Below is a small trained network, with its code and all its weights. Each question gives an input and a class and asks what happens when units are switched off, that is, made to give their printed mean instead of their output.

import numpy as np


def w(rows, s, z=0):
    codes = np.array(rows[::2]) - 128.0
    scale = np.full(codes.shape[1], s)
    scale[-1] = z or s
    return codes * scale


def norm(h):
    return h / np.sqrt((h * h).mean(-1, keepdims=True) + 1e-5)


def f(y):
    return y / 2 * (1 + np.tanh(0.7978845608 * (y + 0.044715 * y**3)))


def log_softmax(a):
    a = a - a.max(-1, keepdims=True)
    return a - np.log(np.exp(a).sum(-1, keepdims=True))


def net(x, mask):
    res = np.array(x, float).reshape(1, 7) / 4 @ E
    u = 0
    for l in range(2):
        y = f(norm(res) @ A[l][:, :-1].T + A[l][:, -1])
        res = res + np.where(mask[u : u + 7], y, B[l][:, -1]) @ B[l][:, :-1]
        u += 7
    return log_softmax(norm(res)[-1] @ U[:, :-1].T + U[:, -1])


A, B = {}, {}
E = w([
[127,129,129],'x0',
[129,130,126],'x1',
[225,29,62],'x2',
[43,217,36],'x3',
[1,136,124],'x4',
[127,131,126],'x5',
[100,104,153],'x6',
],0.0049)
A[0] = w([
[153,104,4,251],'L0N0',
[163,34,117,9],'L0N1',
[180,66,124,24],'L0N2',
[159,183,100,227],'L0N3',
[204,206,31,228],'L0N4',
[111,123,206,103],'L0N5',
[145,34,2,147],'L0N6',
],0.0058,0.0027)
B[0] = w([
[115,37,219,251],'L0N0',
[255,84,44,138],'L0N1',
[160,160,8,133],'L0N2',
[3,137,222,193],'L0N3',
[54,78,166,230],'L0N4',
[75,175,141,148],'L0N5',
[68,28,146,225],'L0N6',
],0.0053,0.0026)
A[1] = w([
[82,62,71,99],'L1N0',
[154,41,184,151],'L1N1',
[51,169,184,138],'L1N2',
[189,154,187,41],'L1N3',
[197,167,245,254],'L1N4',
[171,163,207,57],'L1N5',
[200,197,179,72],'L1N6',
],0.012,0.0035)
B[1] = w([
[59,7,138,170],'L1N0',
[168,227,2,244],'L1N1',
[205,160,125,254],'L1N2',
[79,22,100,142],'L1N3',
[102,87,253,236],'L1N4',
[76,83,156,153],'L1N5',
[35,104,173,146],'L1N6',
],0.0088,0.007)
U = w([
[43,55,187,255],'0',
[126,213,193,140],'1',
[251,84,129,47],'2',
[92,111,41,93],'3',
[129,176,223,130],'4',
[45,250,111,87],'5',
[142,107,50,94],'6',
],0.017,0.0057)

Each question gives the input, the list of numbers given to net, and the class t.
The units are the neurons (one row each of A and B). Each row of codes is followed by its name. A weight is (code - 128) times the scale printed after its matrix; where a second scale follows, it is the last column's (A, B and U).
mask holds one flag per neuron, layer by layer. A switched-off neuron (its flag False) gives its mean, the last column of its row in B, instead of its output. The means were averaged over made-up inputs and are rounded, as every weight is.
A unit's drop is (log p(t) with every unit on - log p(t) with that unit switched off) / (log p(t) with every unit on - log p(t) with every unit switched off).
The circuit of an input: a set's keep is (log p(t) with only the set's units on - log p(t) with every unit switched off) / (log p(t) with every unit on - log p(t) with every unit switched off). Starting from the 12 units with the biggest drops (on a tie, the unit counted first), units are removed one at a time, each time the one whose removal leaves the highest keep (on an exact tie, the one counted first), for as long as the keep stays at least 0.8.
units of the circuit, in order: the units of the circuit, biggest drop first
unit that matters most: the unit with the biggest drop
k most important neurons: the k neurons with the biggest drops, biggest first
top k neurons in layer l: the k neurons of layer l with the biggest drops, biggest first
input [4,-8,8,4,-5,7,6], class 3: top 4 neurons in layer 1 : [L1N1; L1N2; L1N4; L1N0]
input [-1,6,2,6,8,8,1], class 0: units of the circuit, in order : [L1N1]
input [-1,6,5,-8,3,3,7], class 6: units of the circuit, in order : [L1N1; L1N2]
input [2,-3,3,2,-4,-2,-1], class 3: 2 most important neurons : [L1N1; L1N2]
input [-4,-1,5,4,-4,-3,2], class 3: 3 most important neurons : [L1N1; L1N4; L1N2]
input [0,2,-3,-8,-7,2,-5], class 0: units of the circuit, in order : [L1N3; L1N2]
input [0,1,8,3,-1,-1,3], class 3: 3 most important neurons : [L1N1; L1N4; L1N2]
input [8,-8,5,-8,3,-8,7], class 6: units of the circuit, in order : [L1N1; L1N2]
input [2,2,6,1,-1,-2,-6], class 3: units of the circuit, in order : [L1N2; L1N4]
input [-3,-8,-6,7,-1,-3,0], class 1: units of the circuit, in order : [L1N2; L1N1]
input [4,-1,2,6,6,5,-7], class 0: 3 most important neurons : [L1N1; L1N0; L0N0]
input [-8,-6,-2,-3,2,-8,2], class 4: top 2 neurons in layer 1 : [L1N2; L1N0]
input [-8,3,3,3,-3,-5,2], class 3: units of the circuit, in order : [L1N1; L1N2]
input [6,0,3,-1,2,0,4], class 6: most important neuron : [L1N1]
input [6,4,2,3,5,6,-4], class 0: 2 most important neurons : [L1N1; L1N0]
input [-7,8,0,-6,0,-8,-8], class 0: 2 most important neurons : [L1N4; L1N2]
input [8,-6,5,4,-7,4,-2], class 3: 3 most important neurons : [L1N1; L1N2; L0N4]
input [4,-1,-4,6,-3,6,7], class 1: 2 most important neurons : [L1N1; L1N2]
input [-4,3,-5,6,-3,3,4], class 1: 2 most important neurons : [L1N1; L1N2]
input [-6,0,-2,-5,-3,2,1], class 0: unit that matters most : L1N3
input [3,5,3,-1,8,7,-6], class 6: 2 most important neurons : [L1N4; L0N0]
input [6,-3,-2,4,0,-4,5], class 1: 2 most important neurons : [L1N1; L1N2]
input [-4,2,8,-4,5,-5,3], class 6: top 2 neurons in layer 1 : [L1N1; L1N4]
input [3,-6,4,0,1,7,-1], class 6: 2 most important neurons : [L1N1; L1N4]
input [-2,-6,3,-7,2,7,8], class 6: top 2 neurons in layer 1 : [L1N1; L1N2]
